After every row comes roughly how far along a hidden order it lies, from 0 to 9.
[   6   13    9   -9   22   23    4   41   -3    9   -2   -2   -1  -16
    4   15   14   14  -12   22  -16   -4    8  -20   16   -1  -33    1
  -21    5   -5  -12   -1    6    6  -16   18   -2    3    2    6   22
   -7    6    0    7  -47   -4  -30    5    2  -12  -30   18  -23   -2
   -1   12   -2  -16   74  -21   22    2    4    2  -45    6  -15    0
   32  -13   21   11  -27   12   -6 -105] -> 9
[  13    9    2   -4   28   23    5   69  -24    0    3  -13    1  -19
    4   13   12   21  -10   30  -10    6   10  -12    8   -3  -51    0
  -34   -5   -8  -11    2   11    3  -28   11   12    3    9   14  -10
   -3    5   -5   11  -31   -4  -27    1   -5   -4  -31   28  -19   -6
   12   19   -2  -14   81  -19   14    3    2    8  -49   13  -21    3
   16  -16   29    7  -25   14  -23 -101] -> 6
[ -9   4  -4   1   7  17  -6   4  22   9  -2   5   1 -11   5   7   0  11
  12   5  -7   5  11 -15   6   5 -23   0 -19  -9   1 -11  -3   4   7   7
   8  -8   7   7 -19  46  11   8   6  -1 -24   0 -24  10   6 -11  -8  15
  -8   0   9  -3   6  -8   3 -20  -5  -1   4   4 -34  -3  -8   1  28  -3
   3   8 -11   2   4 -44] -> 9
[  17    6    8    8   44   20    3   85  -72    1   -3  -20    1  -21
    2   17    7   33    7   28  -17   12   11   -3    6   -4  -61   -4
    7   -3   -9  -10    5   11    4  -33   12   33   -1  -10   18    3
   25    9  -12   15  -43   -7  -41   -9  -13   15  -24   50  -25   -8
   13   12  -13  -38   28   -6   22   12    0    5  -34   19  -31    8
   -9  -23   24    5  -32   45  -35 -106] -> 0
[-14  -1  -4  -2   9  -9  -4  -6  19  17   0   6   0  -2   3   5  -7   5
  -1   4  -9  -7   8 -18   8   4 -15  -1  -8   4   0  -9  -3  -6   6   6
  13 -13   6   5 -15  31 -14   1   7  -2   8   0 -19   4   7 -13  -3   2
 -12   0  -7   4   9   3  -3 -14   0  -5  -2   5 -29  -3  -7  -3  15   0
 -18  13 -15   0  10 -12] -> 8
[ 16   5   1   3  25  26   5  80 -45  -3   3 -18   2 -15   2  10  14  22
  -9  33 -20  10   9  -2   6  -2 -44  -1 -36 -11  -9  -8   5  13  -1 -33
   2  27   1   9  24 -17  16   6  -8  15 -46  -4 -27  -5 -11   2 -33  37
 -18  -6  17  20  -3 -24  87  -5  17   4  -1   8 -49  17 -24   8 -11 -18
  31   4 -24  25 -32 -73] -> 2
[ -1   0   6  -5  15  12  -2  13   6   8  -1   4   0 -10   5   7  -1  17
   6  15  -7  -5  10 -17  16   3 -23   0 -16  -4  -1 -10  -1   3   8   1
  10   3   3   4 -14  46   4   4   4  -1 -29  -1 -28   8   3  -7 -22  17
  -3  -4  -6  -2   1 -30  32 -21   3   1   4   3 -31   0 -14   0  24  -9
  10   8 -18  10  -1 -61] -> 8
[   9    4   10    6   43   21    2   71  -75   10   -3  -18    0  -21
    4   17   18   28   -1   23  -12    7   10   -3    7   -5  -68   -4
    9   -7   -9   -8    6   12    7  -25   15   32   -2   -7   -5   26
   35   12  -13   14  -61   -7  -32    5  -10   14  -17   51  -22   -7
    0   -4  -13  -45   16   -5   24   12    6    5  -22   16  -33    9
   -5  -21   13    8  -35   44  -32 -113] -> 1
[ -3  -3  -1  -5   5 -15   5   1   5  10   4   3   0   0   1   3  -6   1
 -15   8  -4  -9   2  -8   6  -5 -11   1   0   6  -2  -5  -2  -6   2  -6
   7 -11  -1   0  22 -11 -20  -3   1   4  17  -1 -13  -6   5  -7  -5  -1
  -5  -2  -9   6   4   4  14  -4   2  -3  -3   3 -22  -1  -8  -3   2  -1
 -13   5 -14  -1   6  -1] -> 8

[  4  24 -56  16 -54 -17  54  16  19  -2  -6 -13  25 -18  21 -18 -17  14
  24   7  27  45   3 -31  52 -11   7  -3 -14  11  11  26  32  43  41  24] -> 9
[ 68  28 -18  16  30 -13  30 -15 -49 -29 -45  -5   0  37  14  19  33 -12
  37 -26   4 -51  -5 -84 -69 -18   3 -13  -6   5   8  23 -33  34 -19 -32] -> 0
[-44  13   1   4   3   0  -2 -13  13 -30  43   3 -13   1  11  12 -20 -10
 -33  40  -1   8  15  13  21  -4  33   9  13  21  -8 -24  -2  -8 -26  13] -> 5
[ 26   5  15 -24  -4  -4  16  25 -14 -48   4 -10  -3   5   4   0  -6 -32
 -15  25   0   2  -2 -36   1 -13  41  -4 -33   6   4   3  27  33  -3  -7] -> 4
[ -5 -11   9   9  -8  -7 -31  12 -11  -3   4  10  -4  -9   5   7  -7   3
 -63   4 -14 -10  36 -14  -9  12  -5 -15 -18  -5  -8  -3 -56 -25  -5   1] -> 3
[ 17   8   9 -14  17  -5  10  15   5 -49  12 -10  16   6  21  -9  -8 -12
 -12  51   3   5  -3 -67  23 -17  44  -4 -24  29   9  11  38  50  15 -17] -> 5
[  13   13  -17  -18   45  -18    5   23   -9  -79    0   19   31   -5
  -26   14  -27  -67  -21   -8    7  -27  -18 -127  -24  -10   71  -21
  -39   51   -7   15  -57   52  -39   21] -> 1
[ 24  17  17   1   2  -5  10  16  19 -39 -11 -11  -3  14  24   5  28  22
  -1  39  13  -8  -5 -49   4 -12  -1  13 -27  22  17   5  54  35  31  -3] -> 5
[ 19   6   0   1  10 -14 -16  10  -1 -14   9   9   6  -5  10   5 -11 -16
 -50  18 -27  -5  38 -32   2   8   3 -15 -50  -1 -17 -11 -88  -9 -17   5] -> 3
[ 25  17  11  -3 -14  -6   4  21  -2 -69   6 -10  -5  14  15 -12  27   9
 -27  38  13 -20   2 -67 -17 -18  21   2 -15  18  28  13  34  40  18  -2] -> 4
[-14 -14  -5   3   0  -4 -36  18 -19 -26  -2   3   8 -16 -18  29 -20  -4
 -20 -28  -6 -15  32 -25 -25  17   2 -15  -4   6  -4   0 -50 -18 -18 -19] -> 1
[ 26 -22 -14 -16  50   3  -9   5  29 -20  34  13  19  -2  41  -2 -31 -25
 -23  33 -24  15  13 -37  24  -2 -19  25 -41 -19 -22  -4 -81 -11 -37  18] -> 6
[ 29  20   5   4   3  -1  -3  -5  23  -1 -32  -8  13  14  27 -15  25  23
  13  38  13  -4   3 -60  66 -18  -7   4   5  33  35  15  42  53  24  -8] -> 6
[ 41  28 -13  -6  -1   5  19 -24 -55 -36 -41   7   6  11 -17  12  29  10
  13 -18   6 -56 -21 -88 -51 -11   3  -6   2   9  18  12 -28  39   1 -37] -> 0
[  0  -5  17 -23 -15   0  11  25 -19 -40   7  -7 -15   8   3   5  -9 -19
 -28  20   6  -1  -7 -12  -3  -8  34  -4  -4   3   7   5  51  23   1   3] -> 4
[  9  -2   9   9 -23  -4 -34   6  -9 -12  -3  11  -2  -4   8  -7   7  18
 -62   6 -13 -12  44 -33  -6  11 -15 -14 -15   5   5  -3 -64 -17 -13  -6] -> 3
[-11 -22  -1   2  17   0 -21 -24  24 -15  33   0  23  -5  22 -21  -4  -2
 -10  11  -7  14  12  12  38  -7 -24  29   6 -20  -8 -16 -26 -31 -27  -2] -> 7
[ 21  23   5   0  12 -18   6   0  -3   8   5  -7  -7  -6 -17  18 -18 -21
  15   7 -42  -3  15  75  18  19   8  -3 -54 -38 -49 -36 -53 -32 -25  12] -> 4
[  0  -7  25   8   2   7 -46  12   4  33  -9  10   5 -25  -8   8  -1  -8
 -54 -45   4 -14  44 -39 -41   6  -2 -13 -20 -12  -9  13 -74 -11 -15  -7] -> 1
[ -34  -33   18   -3    8   -4  -26   18    0   25   14   24    0   -8
   29   13  -14  -16 -107   10   -3  -11   32  -26  -25    1   -2  -22
  -21    2  -15   10  -60  -20    5   21] -> 3
[  4  -9  18  12   4   0 -38  17  -5  29 -17   8   9 -25  -8  15  -3 -17
 -50 -32  -7 -16  40 -34 -32   9  -8 -13 -30 -12 -14   6 -77 -17 -12 -14] -> 1
[ 30  25   9  14  15 -12  27  32  21 -41 -21 -12   0  19  27  10  50  16
  20  31  18 -21  -3 -95 -23 -10 -16  24 -46  33  10   3   8  31   9  -3] -> 4
